Below is a small trained network, with its code and all its weights. Each question gives an input and a class and asks what happens when units are switched off, that is, made to give their printed mean instead of their output.

import numpy as np


def w(rows, s, z=0):
    codes = np.array(rows[::2]) - 128.0
    scale = np.full(codes.shape[1], s)
    scale[-1] = z or s
    return codes * scale


def norm(h):
    return h / np.sqrt((h * h).mean(-1, keepdims=True) + 1e-5)


def f(y):
    return y / 2 * (1 + np.tanh(0.7978845608 * (y + 0.044715 * y**3)))


def log_softmax(a):
    a = a - a.max(-1, keepdims=True)
    return a - np.log(np.exp(a).sum(-1, keepdims=True))


def net(x, mask):
    res = np.array(x, float).reshape(1, 4) / 4 @ E
    u = 0
    for l in range(3):
        y = f(norm(res) @ A[l][:, :-1].T + A[l][:, -1])
        res = res + np.where(mask[u : u + 10], y, B[l][:, -1]) @ B[l][:, :-1]
        u += 10
    return log_softmax(norm(res)[-1] @ U[:, :-1].T + U[:, -1])


A, B = {}, {}
E = w([
[221,130,45,38,91,147],'x0',
[51,189,3,230,194,143],'x1',
[102,224,201,91,71,158],'x2',
[246,140,124,223,61,134],'x3',
],0.007)
A[0] = w([
[162,72,106,140,177,132,102],'0.n0',
[102,111,117,95,152,95,136],'0.n1',
[171,150,115,164,93,100,56],'0.n2',
[170,70,168,127,143,85,98],'0.n3',
[116,35,153,118,138,136,97],'0.n4',
[89,81,180,124,101,101,3],'0.n5',
[99,153,179,125,75,136,78],'0.n6',
[70,143,146,130,146,87,136],'0.n7',
[177,54,125,131,97,194,87],'0.n8',
[142,140,119,254,182,90,156],'0.n9',
],0.012,0.0043)
B[0] = w([
[101,161,169,86,35,156,166],'0.n0',
[96,132,105,64,154,102,161],'0.n1',
[175,75,147,112,115,101,147],'0.n2',
[123,126,178,128,184,41,174],'0.n3',
[71,117,115,98,86,33,169],'0.n4',
[126,114,149,74,97,143,144],'0.n5',
[93,154,157,128,71,197,157],'0.n6',
[254,105,52,152,90,160,178],'0.n7',
[232,148,158,145,199,116,168],'0.n8',
[93,128,89,191,57,106,253],'0.n9',
],0.0084,0.0076)
A[1] = w([
[124,184,143,161,80,182,77],'1.n0',
[40,155,10,140,107,161,80],'1.n1',
[176,185,208,76,153,112,118],'1.n2',
[95,131,177,125,70,183,5],'1.n3',
[191,126,107,122,170,166,81],'1.n4',
[134,131,41,103,182,147,31],'1.n5',
[104,139,95,69,157,58,111],'1.n6',
[141,144,160,188,110,145,130],'1.n7',
[213,102,127,92,150,124,183],'1.n8',
[124,84,196,88,101,68,82],'1.n9',
],0.011,0.0027)
B[1] = w([
[87,44,118,97,126,143,171],'1.n0',
[151,149,80,173,201,180,254],'1.n1',
[129,130,66,242,63,166,184],'1.n2',
[148,58,206,154,64,228,145],'1.n3',
[166,167,114,86,90,142,133],'1.n4',
[92,160,254,113,119,205,160],'1.n5',
[75,111,119,13,103,176,174],'1.n6',
[159,94,172,99,126,56,162],'1.n7',
[140,188,30,83,84,62,175],'1.n8',
[44,67,126,132,148,133,194],'1.n9',
],0.007,0.0089)
A[2] = w([
[105,177,134,91,61,204,112],'2.n0',
[116,165,127,51,143,122,120],'2.n1',
[142,103,139,188,187,93,143],'2.n2',
[197,137,125,144,83,53,110],'2.n3',
[87,168,218,147,87,186,123],'2.n4',
[106,146,71,253,186,153,78],'2.n5',
[104,194,143,76,254,217,2],'2.n6',
[183,163,139,213,81,178,135],'2.n7',
[135,134,228,180,165,51,71],'2.n8',
[106,98,147,213,203,140,83],'2.n9',
],0.0099,0.0044)
B[2] = w([
[179,89,162,177,170,101,178],'2.n0',
[90,112,148,198,139,133,152],'2.n1',
[126,176,157,166,133,127,155],'2.n2',
[168,166,104,97,165,174,185],'2.n3',
[163,92,107,180,98,184,167],'2.n4',
[78,136,116,171,85,70,254],'2.n5',
[169,168,180,76,201,196,183],'2.n6',
[66,120,126,90,144,110,225],'2.n7',
[157,163,186,108,252,123,140],'2.n8',
[140,151,94,132,114,80,170],'2.n9',
],0.011,0.0072)
U = w([
[151,40,198,136,64,197,71],'0',
[223,178,63,71,94,111,201],'1',
[180,131,220,152,197,39,3],'2',
[94,177,115,77,225,248,90],'3',
[42,61,143,22,116,57,199],'4',
[61,178,42,207,121,81,186],'5',
],0.018,0.0028)

Each question gives the input, the list of numbers given to net, and the class t.
The units are the neurons (one row each of A and B). Each row of codes is followed by its name. A weight is (code - 128) times the scale printed after its matrix; where a second scale follows, it is the last column's (A, B and U).
mask holds one flag per neuron, layer by layer. A switched-off neuron (its flag False) gives its mean, the last column of its row in B, instead of its output. The means were averaged over made-up inputs and are rounded, as every weight is.
A unit's drop is (log p(t) with every unit on - log p(t) with that unit switched off) / (log p(t) with every unit on - log p(t) with every unit switched off).
The circuit of an input: a set's keep is (log p(t) with only the set's units on - log p(t) with every unit switched off) / (log p(t) with every unit on - log p(t) with every unit switched off). Starting from the 12 units with the biggest drops (on a tie, the unit counted first), units are removed one at a time, each time the one whose removal leaves the highest keep (on an exact tie, the one counted first), for as long as the keep stays at least 0.8.
circuit, biggest first: the units of the circuit, biggest drop first
k most important neurons: the k neurons with the biggest drops, biggest first
k most important neurons of layer l: the k neurons of layer l with the biggest drops, biggest first
drop when u is switched off: that unit's drop, to one decimal
input [2,-2,-8,3], class 1: 2 most important neurons -> 0.n8; 1.n8
input [-6,-7,-3,0], class 4: circuit, biggest first -> 0.n4
input [4,8,6,-3], class 3: circuit, biggest first -> 2.n6; 0.n9
input [-7,-4,1,7], class 2: 2 most important neurons of layer 1 -> 1.n7; 1.n6
input [4,-1,-7,-1], class 4: 2 most important neurons -> 0.n7; 0.n4
input [6,7,6,1], class 3: 2 most important neurons -> 0.n9; 2.n6
input [-8,-5,-4,0], class 4: 3 most important neurons -> 0.n4; 1.n9; 0.n5
input [-7,-1,-3,7], class 2: 2 most important neurons of layer 1 -> 1.n7; 1.n2
input [3,2,-4,4], class 1: 2 most important neurons of layer 0 -> 0.n8; 0.n2
input [-1,-1,-1,6], class 2: 2 most important neurons -> 0.n7; 2.n8
input [-1,-3,-2,7], class 2: 2 most important neurons of layer 0 -> 0.n3; 0.n7
input [2,-7,4,-8], class 0: 2 most important neurons -> 0.n6; 1.n2
input [-3,-8,-7,8], class 2: drop when 0.n3 is switched off -> 0.2
input [-8,-3,3,-3], class 0: drop when 1.n4 is switched off -> 0.0
input [-6,-4,-4,4], class 2: drop when 2.n8 is switched off -> 0.1
input [-6,2,7,6], class 0: most important neuron of layer 0 -> 0.n6
input [2,1,8,8], class 0: drop when 0.n6 is switched off -> 0.3
